Here is a tiny trained network, its code and every weight. The questions are about switching its units off for an input and a class, where a switched-off unit gives its printed mean instead of its output.

import numpy as np


def w(rows, s, z=0):
    codes = np.array(rows[::2]) - 128.0
    scale = np.full(codes.shape[1], s)
    scale[-1] = z or s
    return codes * scale


def f(y):
    return y / 2 * (1 + np.tanh(0.7978845608 * (y + 0.044715 * y**3)))


def log_softmax(a):
    a = a - a.max(-1, keepdims=True)
    return a - np.log(np.exp(a).sum(-1, keepdims=True))


def net(x, mask):
    res = np.array(x, float).reshape(1, 7) / 4 @ E
    y = f(res @ A[0][:, :-1].T + A[0][:, -1])
    res = res + np.where(mask, y, B[0][:, -1]) @ B[0][:, :-1]
    return log_softmax(res[-1] @ U[:, :-1].T + U[:, -1])


A, B = {}, {}
E = w([
[99,155,185,76,252,143,125,146,137,97,57],'x0',
[207,82,185,123,141,254,41,96,115,162,130],'x1',
[138,127,131,128,140,121,132,125,143,130,138],'x2',
[98,122,197,172,182,160,242,66,50,179,174],'x3',
[126,128,120,133,135,150,131,133,132,111,136],'x4',
[30,116,153,112,149,110,71,204,132,200,209],'x5',
[54,12,75,147,190,117,116,56,169,131,87],'x6',
],0.0077)
A[0] = w([
[99,49,96,120,163,112,121,70,152,142,95,64],'neuron 0',
[147,128,65,60,104,97,17,183,230,62,80,2],'neuron 1',
[184,73,169,123,156,194,58,83,107,143,129,97],'neuron 2',
[58,103,139,107,148,112,79,185,134,203,235,85],'neuron 3',
[69,132,167,54,255,132,127,119,142,86,31,173],'neuron 4',
[84,140,96,108,137,81,190,138,136,100,138,16],'neuron 5',
[86,29,33,181,65,124,110,66,131,139,165,109],'neuron 6',
[85,57,127,182,168,114,116,81,180,129,87,37],'neuron 7',
[171,213,198,140,87,114,122,183,95,101,140,57],'neuron 8',
[93,120,176,152,187,151,234,76,53,159,170,13],'neuron 9',
[222,108,85,138,108,126,195,50,117,80,67,124],'neuron 10',
[79,168,77,147,140,44,208,155,142,77,118,83],'neuron 11',
],0.0074,0.0034)
B[0] = w([
[201,174,118,59,105,187,205,209,63,165,195,199],'neuron 0',
[212,91,164,218,204,59,119,136,2,114,131,242],'neuron 1',
[111,33,220,71,23,142,100,172,206,105,138,223],'neuron 2',
[51,138,72,64,238,170,130,10,137,5,22,244],'neuron 3',
[116,211,106,175,82,123,126,68,193,174,225,253],'neuron 4',
[153,59,194,87,97,169,122,229,140,96,126,176],'neuron 5',
[151,220,121,128,102,160,109,103,133,203,182,250],'neuron 6',
[172,164,97,71,156,218,210,189,28,155,147,196],'neuron 7',
[135,196,66,74,116,185,224,145,88,209,166,199],'neuron 8',
[224,60,121,224,185,35,80,144,60,114,115,253],'neuron 9',
[51,132,73,81,194,153,120,44,145,90,45,233],'neuron 10',
[87,38,223,120,29,154,123,164,197,120,111,239],'neuron 11',
],0.0078,0.0072)
U = w([
[199,56,138,250,186,81,113,154,44,109,121,99],'0',
[150,211,91,38,117,194,211,198,109,182,188,84],'1',
[62,125,74,64,199,172,140,60,194,22,2,94],'2',
[113,5,234,91,43,161,124,210,253,106,123,102],'3',
[121,211,98,193,83,117,118,76,231,185,219,244],'4',
],0.0079,0.011)

Each question gives the input, the list of numbers given to net, and the class t.
The units are the neurons (one row each of A and B). Each row of codes is followed by its name. A weight is (code - 128) times the scale printed after its matrix; where a second scale follows, it is the last column's (A, B and U).
mask holds one flag per neuron, in row order. A switched-off neuron (its flag False) gives its mean, the last column of its row in B, instead of its output. The means were averaged over made-up inputs and are rounded, as every weight is.
A unit's drop is (log p(t) with every unit on - log p(t) with that unit switched off) / (log p(t) with every unit on - log p(t) with every unit switched off).
The circuit of an input: a set's keep is (log p(t) with only the set's units on - log p(t) with every unit switched off) / (log p(t) with every unit on - log p(t) with every unit switched off). Starting from all 12 units, units are removed one at a time, each time the one whose removal leaves the highest keep (on an exact tie, the one counted first), for as long as the keep stays at least 0.8.
units of the circuit, in order: the units of the circuit, biggest drop first
unit that matters most: the unit with the biggest drop
top k neurons: the k neurons with the biggest drops, biggest first
drop of u: that unit's drop, to one decimal
input [-7,-4,5,-5,-2,6,-7], class 1: unit that matters most => neuron 8
input [4,-5,1,-4,-8,-4,-1], class 3: top 3 neurons => neuron 11; neuron 3; neuron 9
input [-7,-8,-1,2,-2,5,8], class 1: units of the circuit, in order => neuron 7; neuron 0
input [-3,2,2,5,5,-8,-2], class 2: top 2 neurons => neuron 10; neuron 1
input [6,-8,7,3,-3,5,4], class 3: top 2 neurons => neuron 11; neuron 5
input [6,-6,0,4,3,-2,1], class 3: top 3 neurons => neuron 11; neuron 5; neuron 6
input [-3,-5,-7,-1,-7,3,-3], class 3: units of the circuit, in order => neuron 11; neuron 4
input [8,0,5,6,6,3,-5], class 4: top 2 neurons => neuron 4; neuron 1
input [7,3,-4,1,4,7,-4], class 2: top 3 neurons => neuron 3; neuron 6; neuron 0
input [2,4,-1,1,-4,3,-3], class 3: units of the circuit, in order => neuron 6; neuron 2
input [-4,-1,-4,-5,-8,7,8], class 1: units of the circuit, in order => neuron 0; neuron 7
input [-1,-7,7,-7,-8,8,-2], class 2: top 2 neurons => neuron 3; neuron 9
input [8,5,7,-3,8,4,7], class 4: top 3 neurons => neuron 4; neuron 8; neuron 5
input [0,8,8,7,-5,-2,3], class 3: unit that matters most => neuron 2
input [-4,-7,5,-7,-7,4,7], class 0: top 2 neurons => neuron 1; neuron 2
input [3,-8,5,4,6,-8,-5], class 2: top 4 neurons => neuron 10; neuron 2; neuron 0; neuron 8
input [8,5,-5,-6,-2,6,-7], class 4: top 3 neurons => neuron 4; neuron 7; neuron 0
input [8,-5,-6,0,-8,-5,-5], class 4: drop of neuron 4 => 0.8
input [4,2,7,-1,-5,6,8], class 1: drop of neuron 0 => 0.5
input [3,0,-1,-5,-7,3,-1], class 0: drop of neuron 5 => 0.0
input [0,-4,0,1,-3,-8,-2], class 2: units of the circuit, in order => neuron 10
